Below are the code and all the weights of a small trained network. Each question names an input and a class and asks about switching units off, where a switched-off unit gives its printed mean instead of its output.

import numpy as np


def w(rows, s, z=0):
    codes = np.array(rows[::2]) - 128.0
    scale = np.full(codes.shape[1], s)
    scale[-1] = z or s
    return codes * scale


def norm(h):
    return h / np.sqrt((h * h).mean(-1, keepdims=True) + 1e-5)


def f(y):
    return y / 2 * (1 + np.tanh(0.7978845608 * (y + 0.044715 * y**3)))


def log_softmax(a):
    a = a - a.max(-1, keepdims=True)
    return a - np.log(np.exp(a).sum(-1, keepdims=True))


def net(x, mask):
    res = np.array(x, float).reshape(1, 5) / 4 @ E
    u = 0
    for l in range(3):
        y = f(norm(res) @ A[l][:, :-1].T + A[l][:, -1])
        res = res + np.where(mask[u : u + 13], y, B[l][:, -1]) @ B[l][:, :-1]
        u += 13
    return log_softmax(norm(res)[-1] @ U[:, :-1].T + U[:, -1])


A, B = {}, {}
E = w([
[127,126,125,127],'x0',
[170,95,114,171],'x1',
[81,75,103,128],'x2',
[125,70,245,161],'x3',
[168,98,128,62],'x4',
],0.011)
A[0] = w([
[209,38,110,225,85],'L0N1',
[208,89,57,246,75],'L0N2',
[94,174,118,213,47],'L0N3',
[156,102,153,28,81],'L0N4',
[31,1,70,128,29],'L0N5',
[83,180,135,203,4],'L0N6',
[194,185,153,144,59],'L0N7',
[218,69,100,85,98],'L0N8',
[195,214,176,138,29],'L0N9',
[14,186,152,57,131],'L0N10',
[37,181,196,58,147],'L0N11',
[217,209,167,149,17],'L0N12',
[171,130,27,154,121],'L0N13',
],0.014,0.0038)
B[0] = w([
[184,98,161,18,236],'L0N1',
[138,147,190,3,235],'L0N2',
[46,129,89,90,192],'L0N3',
[65,111,74,68,204],'L0N4',
[205,232,21,158,240],'L0N5',
[25,157,110,107,178],'L0N6',
[158,154,94,134,177],'L0N7',
[54,165,126,79,218],'L0N8',
[181,153,47,118,200],'L0N9',
[184,115,177,18,236],'L0N10',
[181,100,159,29,229],'L0N11',
[190,166,54,126,205],'L0N12',
[170,60,151,116,253],'L0N13',
],0.033,0.0056)
A[1] = w([
[118,218,252,214,144],'L1N1',
[114,125,117,156,64],'L1N2',
[95,160,141,182,2],'L1N3',
[119,123,129,142,9],'L1N4',
[110,122,116,155,82],'L1N5',
[129,111,121,192,55],'L1N6',
[117,143,153,176,120],'L1N7',
[140,130,183,188,22],'L1N8',
[182,101,118,187,201],'L1N9',
[130,123,167,197,163],'L1N10',
[111,122,114,157,105],'L1N11',
[97,41,166,120,110],'L1N12',
[114,124,106,169,125],'L1N13',
],0.016,0.0025)
B[1] = w([
[121,64,131,122,105],'L1N1',
[117,249,173,171,34],'L1N2',
[118,184,124,116,85],'L1N3',
[124,191,124,142,24],'L1N4',
[109,245,188,161,35],'L1N5',
[143,174,122,123,78],'L1N6',
[122,222,211,180,52],'L1N7',
[127,209,254,173,86],'L1N8',
[89,145,184,51,135],'L1N9',
[141,216,227,179,79],'L1N10',
[139,201,121,142,37],'L1N11',
[169,149,77,134,249],'L1N12',
[107,205,143,103,54],'L1N13',
],0.033,0.0016)
A[2] = w([
[195,236,60,165,16],'L2N1',
[124,118,95,156,191],'L2N2',
[3,180,98,98,164],'L2N3',
[134,115,126,125,182],'L2N4',
[128,101,95,149,8],'L2N5',
[124,111,83,153,128],'L2N6',
[127,127,123,97,180],'L2N7',
[154,80,118,110,223],'L2N8',
[121,167,120,66,239],'L2N9',
[98,189,167,144,209],'L2N10',
[163,23,114,101,231],'L2N11',
[115,136,170,156,142],'L2N12',
[96,184,158,149,179],'L2N13',
],0.023,0.0019)
B[2] = w([
[201,151,75,198,172],'L2N1',
[157,137,163,123,128],'L2N2',
[99,3,81,157,159],'L2N3',
[124,131,131,134,141],'L2N4',
[136,147,165,111,126],'L2N5',
[156,114,158,104,133],'L2N6',
[136,116,126,144,184],'L2N7',
[106,145,139,156,204],'L2N8',
[155,77,102,153,235],'L2N9',
[132,97,119,146,124],'L2N10',
[91,183,168,188,250],'L2N11',
[132,118,134,143,124],'L2N12',
[118,115,126,142,124],'L2N13',
],0.042,0.019)
U = w([
[204,192,31,172,141],'0',
[98,149,199,240,141],'1',
[166,123,188,9,126],'2',
[133,110,114,144,248],'3',
[52,34,71,132,114],'4',
[125,158,116,133,102],'5',
[59,219,74,74,25],'6',
[59,226,74,71,19],'7',
],0.015,0.014)

Each question gives the input, the list of numbers given to net, and the class t.
The units are the neurons (one row each of A and B). Each row of codes is followed by its name. A weight is (code - 128) times the scale printed after its matrix; where a second scale follows, it is the last column's (A, B and U).
mask holds one flag per neuron, layer by layer. A switched-off neuron (its flag False) gives its mean, the last column of its row in B, instead of its output. The means were averaged over made-up inputs and are rounded, as every weight is.
A unit's drop is (log p(t) with every unit on - log p(t) with that unit switched off) / (log p(t) with every unit on - log p(t) with every unit switched off).
The circuit of an input: a set's keep is (log p(t) with only the set's units on - log p(t) with every unit switched off) / (log p(t) with every unit on - log p(t) with every unit switched off). Starting from the 12 units with the biggest drops (on a tie, the unit counted first), units are removed one at a time, each time the one whose removal leaves the highest keep (on an exact tie, the one counted first), for as long as the keep stays at least 0.8.
circuit, biggest first: the units of the circuit, biggest drop first
top k neurons: the k neurons with the biggest drops, biggest first
k most important neurons of layer l: the k neurons of layer l with the biggest drops, biggest first
input [-1,-1,-3,-1,5], class 4: 2 most important neurons of layer 0 -> (L0N4; L0N5)
input [-3,-6,2,-5,-3], class 2: circuit, biggest first -> (L0N10)
input [4,-4,-6,1,-8], class 4: top 3 neurons -> (L0N6; L0N3; L0N5)
input [1,7,-7,-2,-8], class 4: top 4 neurons -> (L0N3; L0N6; L0N2; L0N5)
input [-5,-7,4,-5,8], class 4: circuit, biggest first -> (L0N4; L0N12)
input [-1,6,4,1,-1], class 2: top 2 neurons -> (L0N1; L0N2)
input [-3,3,-4,-4,-5], class 4: top 4 neurons -> (L0N3; L0N6; L0N5; L0N2)
input [-6,8,2,7,5], class 2: 2 most important neurons of layer 2 -> (L2N1; L2N3)
input [3,4,6,5,6], class 0: top 2 neurons -> (L0N5; L0N3)
input [-2,-1,1,-7,8], class 4: top 3 neurons -> (L0N8; L0N4; L2N3)
input [-3,3,-5,7,-3], class 1: top 2 neurons -> (L0N5; L2N1)
input [4,5,0,0,5], class 2: 2 most important neurons of layer 0 -> (L0N1; L0N2)
input [1,-4,-6,-7,-5], class 1: top 2 neurons -> (L0N5; L0N13)
input [-4,7,6,0,8], class 4: circuit, biggest first -> (L0N8)
input [-6,-2,0,-4,-7], class 4: top 2 neurons -> (L0N6; L0N3)
input [3,-6,-5,-1,0], class 2: top 3 neurons -> (L0N10; L0N11; L0N5)
input [-4,-7,-5,6,5], class 2: top 2 neurons -> (L0N11; L2N1)
input [5,-6,-6,8,-8], class 1: 3 most important neurons of layer 0 -> (L0N5; L0N8; L0N2)
input [5,4,-4,5,6], class 4: 4 most important neurons of layer 0 -> (L0N8; L0N4; L0N13; L0N5)
input [3,2,-1,-4,4], class 1: 3 most important neurons of layer 0 -> (L0N13; L0N3; L0N6)
input [-6,-6,4,1,3], class 2: 2 most important neurons of layer 0 -> (L0N10; L0N11)
